Here is a tiny trained network, its code and every weight. The questions are about switching its units off for an input and a target symbol, where a switched-off unit gives its printed mean instead of its output.

import numpy as np


def w(rows, s, z=0):
    codes = np.array(rows[::2]) - 128.0
    scale = np.full(codes.shape[1], s)
    scale[-1] = z or s
    return codes * scale


def softmax(a):
    e = np.exp(a - a.max(-1, keepdims=True))
    return e / e.sum(-1, keepdims=True)


def log_softmax(a):
    a = a - a.max(-1, keepdims=True)
    return a - np.log(np.exp(a).sum(-1, keepdims=True))


def net(x, mask):
    ids = ['ΓΔΛΞΠΦΨΩαβζηθμστ'.index(c) for c in x.split()]
    T = len(ids)
    res = E[ids] + P[:T]
    u = 0
    for l in range(2):
        r = res
        for j in range(3):
            rows = slice(3 * j, 3 * j + 3)
            q, k, v = (r @ M[l][rows].T for M in (Q, K, V))
            z = softmax(np.where(np.tri(T) > 0, q @ k.T / 3**0.5, -1e9)) @ v
            o = O[l][rows]
            res = res + np.where(mask[u + j], z, o[:, -1]) @ o[:, :-1]
        u += 3
    return log_softmax(res[-1] @ U[:, :-1].T + U[:, -1])


Q, K, V, O = {}, {}, {}, {}
E = w([
[30,153,34,150,160,173,192,66,120,74,148,148],'Γ',
[163,169,164,108,82,150,182,146,122,80,138,181],'Δ',
[144,92,96,50,93,129,148,84,81,190,93,117],'Λ',
[121,135,110,139,148,96,133,75,144,171,197,195],'Ξ',
[119,119,214,144,60,143,128,73,133,76,148,132],'Π',
[115,132,95,90,136,189,113,124,165,171,240,130],'Φ',
[107,87,255,31,156,184,135,154,98,122,160,175],'Ψ',
[170,192,87,46,104,59,93,81,121,110,109,130],'Ω',
[171,120,158,167,132,110,172,81,149,132,101,139],'α',
[86,81,121,136,96,70,157,169,75,139,157,113],'β',
[120,156,183,96,76,148,109,93,134,79,142,105],'ζ',
[143,73,93,118,106,159,81,136,86,67,141,146],'η',
[141,153,152,154,166,93,123,84,41,113,137,131],'θ',
[98,117,146,94,171,74,104,193,141,76,107,145],'μ',
[246,105,219,135,112,62,92,175,128,157,141,104],'σ',
[83,92,183,114,188,84,117,122,164,108,83,150],'τ',
],0.013)
P = w([
[46,230,137,225,3,182,28,172,112,202,16,225],'0',
[44,208,162,206,28,171,51,148,115,181,35,230],'1',
[49,191,160,191,50,167,66,139,127,168,56,219],'2',
[56,183,148,182,67,155,84,126,132,159,77,212],'3',
[69,165,148,159,86,144,99,122,135,145,96,195],'4',
[82,151,150,142,100,140,113,111,141,134,116,182],'5',
[94,136,143,132,116,130,132,104,149,118,131,168],'6',
[110,119,143,112,130,131,146,97,153,106,153,159],'7',
[121,104,135,105,141,113,165,87,158,91,174,150],'8',
[135,91,132,88,158,108,180,79,162,78,190,140],'9',
[143,76,134,79,176,97,199,68,169,65,210,128],'10',
[163,57,133,62,184,94,211,64,176,47,233,115],'11',
[171,49,122,51,204,83,230,51,179,39,253,109],'12',
],0.0067)
Q[0] = w([
[97,112,110,81,37,144,176,122,151,110,109,168],'L0H1',
[117,130,80,161,152,155,121,172,133,142,63,17],'L0H1',
[115,60,138,81,49,117,142,124,254,163,131,171],'L0H1',
[120,123,125,171,97,41,158,101,132,86,101,138],'L0H2',
[109,122,162,77,85,54,135,56,71,64,112,225],'L0H2',
[196,144,155,135,63,133,133,115,93,48,43,106],'L0H2',
[102,105,155,80,66,95,116,119,87,88,184,178],'L0H3',
[149,119,147,135,49,207,164,51,129,154,174,140],'L0H3',
[95,186,231,125,78,87,217,55,234,172,139,158],'L0H3',
],0.034)
K[0] = w([
[99,117,112,76,90,102,168,105,190,79,159,114],'L0H1',
[121,110,80,131,61,174,113,183,137,154,80,148],'L0H1',
[164,69,141,118,123,109,153,112,253,98,143,126],'L0H1',
[174,108,112,176,150,97,184,104,104,107,89,136],'L0H2',
[153,62,116,93,174,50,149,91,87,63,143,118],'L0H2',
[175,87,134,131,61,87,149,126,106,90,49,110],'L0H2',
[161,59,65,64,134,106,135,162,122,63,125,151],'L0H3',
[167,102,105,150,128,159,150,39,101,135,177,103],'L0H3',
[150,156,170,104,204,74,208,85,155,146,174,55],'L0H3',
],0.038)
V[0] = w([
[144,132,139,113,156,141,144,99,138,109,156,133],'L0H1',
[115,122,107,139,108,168,77,135,120,148,114,146],'L0H1',
[139,152,121,131,148,124,125,131,145,100,120,141],'L0H1',
[130,147,107,134,110,143,144,137,111,131,111,135],'L0H2',
[133,118,110,118,153,124,126,127,113,139,161,114],'L0H2',
[118,135,137,148,82,148,99,139,122,105,78,150],'L0H2',
[142,150,154,147,116,127,131,126,89,122,119,119],'L0H3',
[114,172,162,145,71,156,152,161,153,142,87,78],'L0H3',
[134,187,170,143,136,114,117,103,8,122,128,134],'L0H3',
],0.013)
O[0] = w([
[103,149,138,152,185,133,101,101,79,116,168,142,208],'L0H1',
[109,78,81,87,76,163,168,168,185,118,105,156,99],'L0H1',
[111,137,116,165,144,109,133,94,146,112,112,127,142],'L0H1',
[133,165,105,141,123,144,124,114,79,102,125,116,93],'L0H2',
[104,120,109,129,141,144,110,113,187,125,148,169,105],'L0H2',
[154,145,168,135,144,101,134,150,17,100,92,61,142],'L0H2',
[140,152,112,132,122,170,135,109,139,153,178,115,107],'L0H3',
[88,217,108,142,172,79,157,62,169,215,199,124,4],'L0H3',
[146,137,114,82,97,252,121,128,129,196,255,115,176],'L0H3',
],0.0054,0.0035)
Q[1] = w([
[110,196,167,183,130,119,88,173,157,65,172,163],'L1H1',
[139,172,193,94,16,132,117,70,127,43,151,211],'L1H1',
[91,157,226,96,25,101,185,71,94,59,205,186],'L1H1',
[153,133,122,137,121,138,159,139,166,117,118,67],'L1H2',
[137,111,19,105,186,96,84,180,105,167,133,93],'L1H2',
[80,106,130,148,125,130,65,82,135,132,125,70],'L1H2',
[208,206,56,161,168,121,94,111,132,104,111,119],'L1H3',
[191,163,100,2,152,149,140,108,134,152,99,145],'L1H3',
[149,184,205,166,170,220,129,91,134,76,113,181],'L1H3',
],0.032)
K[1] = w([
[139,131,137,151,143,100,117,158,158,26,207,128],'L1H1',
[178,89,89,82,195,109,138,94,138,90,146,107],'L1H1',
[145,54,121,94,170,96,193,106,118,120,170,87],'L1H1',
[140,152,95,101,94,121,137,187,144,130,122,77],'L1H2',
[73,187,156,180,68,169,58,146,120,182,69,163],'L1H2',
[152,171,113,129,144,142,168,167,104,130,105,189],'L1H2',
[164,254,120,105,130,138,65,128,154,95,116,148],'L1H3',
[138,148,122,17,81,116,122,36,145,118,96,95],'L1H3',
[178,98,147,157,182,176,111,75,175,56,148,127],'L1H3',
],0.031)
V[1] = w([
[77,179,129,116,104,163,193,117,94,76,157,77],'L1H1',
[151,185,158,169,24,125,109,124,150,116,145,173],'L1H1',
[142,129,71,176,150,97,129,87,107,129,113,137],'L1H1',
[165,197,148,163,164,132,236,249,157,87,159,191],'L1H2',
[150,47,153,175,134,150,230,102,144,211,88,145],'L1H2',
[167,202,152,33,121,147,175,77,184,103,80,123],'L1H2',
[108,201,113,113,113,179,118,145,180,115,106,131],'L1H3',
[95,95,143,137,62,136,172,104,181,100,144,103],'L1H3',
[81,128,103,58,143,85,97,117,163,100,153,103],'L1H3',
],0.019)
O[1] = w([
[141,170,142,44,146,69,198,132,149,99,132,92,85],'L1H1',
[99,100,66,97,177,92,18,151,140,101,143,104,242],'L1H1',
[121,160,169,126,135,196,98,166,158,146,117,111,1],'L1H1',
[87,2,167,100,67,83,129,25,172,146,132,79,127],'L1H2',
[52,201,177,110,39,114,165,140,185,85,142,87,156],'L1H2',
[81,156,167,150,57,102,60,172,96,125,171,198,90],'L1H2',
[176,119,165,167,113,169,172,104,168,120,109,202,46],'L1H3',
[148,103,81,143,140,117,178,209,169,140,119,140,227],'L1H3',
[161,170,84,60,127,93,107,130,149,120,109,166,81],'L1H3',
],0.0097,0.0038)
U = w([
[174,108,190,99,132,127,118,166,150,139,115,117,131],'Γ',
[99,91,174,78,143,134,128,127,122,127,160,159,72],'Δ',
[144,148,119,159,115,131,134,133,132,91,155,138,86],'Λ',
[140,81,132,109,93,183,112,168,92,49,93,98,73],'Ξ',
[108,130,95,113,142,81,134,173,129,148,128,100,114],'Π',
[116,116,158,173,146,57,119,137,121,108,9,151,141],'Φ',
[140,160,73,197,102,87,144,79,118,97,144,124,95],'Ψ',
[131,109,157,116,144,145,118,166,122,139,143,150,101],'Ω',
[110,139,158,129,110,146,121,131,151,124,146,106,134],'α',
[105,141,111,132,148,149,168,93,163,89,129,120,142],'β',
[143,156,112,106,137,84,98,125,144,122,122,139,99],'ζ',
[134,150,137,151,176,134,131,98,106,147,148,111,161],'η',
[157,107,153,97,117,180,123,156,148,144,177,123,117],'θ',
[206,109,152,159,93,109,102,125,142,190,151,100,204],'μ',
[44,118,49,145,152,169,131,91,160,123,160,176,116],'σ',
[133,158,83,127,47,177,144,109,92,212,117,125,255],'τ',
],0.014,0.0074)

Each question gives the input, a string of symbols that net reads in full, and the target symbol t.
The units are the heads (3 rows each of Q, K, V and O). Each row of codes is followed by its name. A weight is (code - 128) times the scale printed after its matrix; where a second scale follows, it is the last column's (O and U).
mask holds one flag per head, layer by layer. A switched-off head (its flag False) gives its mean, the last column of its rows in O, instead of its output. The means were averaged over made-up inputs and are rounded, as every weight is.
A unit's drop is (log p(t) with every unit on - log p(t) with that unit switched off) / (log p(t) with every unit on - log p(t) with every unit switched off).
The circuit of an input: a set's keep is (log p(t) with only the set's units on - log p(t) with every unit switched off) / (log p(t) with every unit on - log p(t) with every unit switched off). Starting from all 6 units, units are removed one at a time, each time the one whose removal leaves the highest keep (on an exact tie, the one counted first), for as long as the keep stays at least 0.8.
units of the circuit, in order: the units of the circuit, biggest drop first
unit that matters most: the unit with the biggest drop
heads that matter: for each layer, one digit per head in row order, 1 if its drop is at least 0.15 and else 0, layers parted by /
drop when u is switched off: that unit's drop, to one decimal
input β β σ β Π β Δ Γ Δ, target Γ: heads that matter -> 000 / 100
input Λ Ξ σ Ξ η μ ζ, target μ: heads that matter -> 000 / 010
input β η Γ σ μ Δ Φ Ψ θ, target η: heads that matter -> 100 / 011
input ζ Ξ τ Π μ τ Ψ τ Ψ Δ β Ψ ζ, target Ψ: units of the circuit, in order -> (L1H1)
input η β α μ θ ζ ζ Λ τ ζ θ Δ, target θ: units of the circuit, in order -> (L0H3; L1H1)
input β Ξ Δ Π θ Λ β Ψ θ α Ξ Π, target Ξ: heads that matter -> 001 / 100
input μ Λ Ω ζ μ Ω σ Ψ β μ ζ ζ, target ζ: units of the circuit, in order -> (L1H3; L1H1; L1H2)
input η Ψ τ ζ Λ θ Π, target θ: heads that matter -> 001 / 000
input θ Φ η Δ β β Φ Δ Δ, target Δ: heads that matter -> 101 / 110
input Λ τ β Ξ Δ, target Ξ: units of the circuit, in order -> (L1H1; L0H2; L0H3)
input μ Ξ Π α Ξ Ψ β σ β Γ σ η Δ, target η: units of the circuit, in order -> (L0H1; L1H2)
input Π Ξ ζ τ Π, target τ: units of the circuit, in order -> (L0H3; L1H1)
input β Δ Ξ Λ Ξ θ τ Ω β σ Δ, target σ: heads that matter -> 010 / 100
input Ξ α α Ψ Δ Π θ β Π, target β: heads that matter -> 000 / 010
input σ Δ Ξ Ξ Φ β σ α α Λ Δ, target Λ: heads that matter -> 000 / 010
input Δ Φ β, target Π: unit that matters most -> L1H1
input Ψ Ψ ζ Ω Π ζ, target Π: heads that matter -> 000 / 101
input ζ Ξ τ Ξ ζ Δ Ψ Δ Π β, target Π: heads that matter -> 000 / 001
input α Π Ξ β Λ Ω, target ζ: heads that matter -> 000 / 101
input Ξ α Ω Ψ Ψ β Π Λ Π, target Λ: unit that matters most -> L1H2
input θ η Π α Δ Ξ σ Φ σ Λ μ, target Φ: heads that matter -> 001 / 100
input Φ Ψ Ψ η Δ, target η: heads that matter -> 010 / 010
input σ β β Λ β ζ μ η Π Π, target Π: units of the circuit, in order -> (L1H1; L1H3)
input Ξ Ξ Γ Γ η Ω Γ Π, target Γ: units of the circuit, in order -> (L1H1; L1H3)
input β Ω σ σ η Ψ Ψ θ Π, target θ: units of the circuit, in order -> (L0H3; L1H3)
input Φ Ψ ζ, target Ψ: drop when L0H3 is switched off -> 0.2
input ζ η ζ, target η: unit that matters most -> L0H2
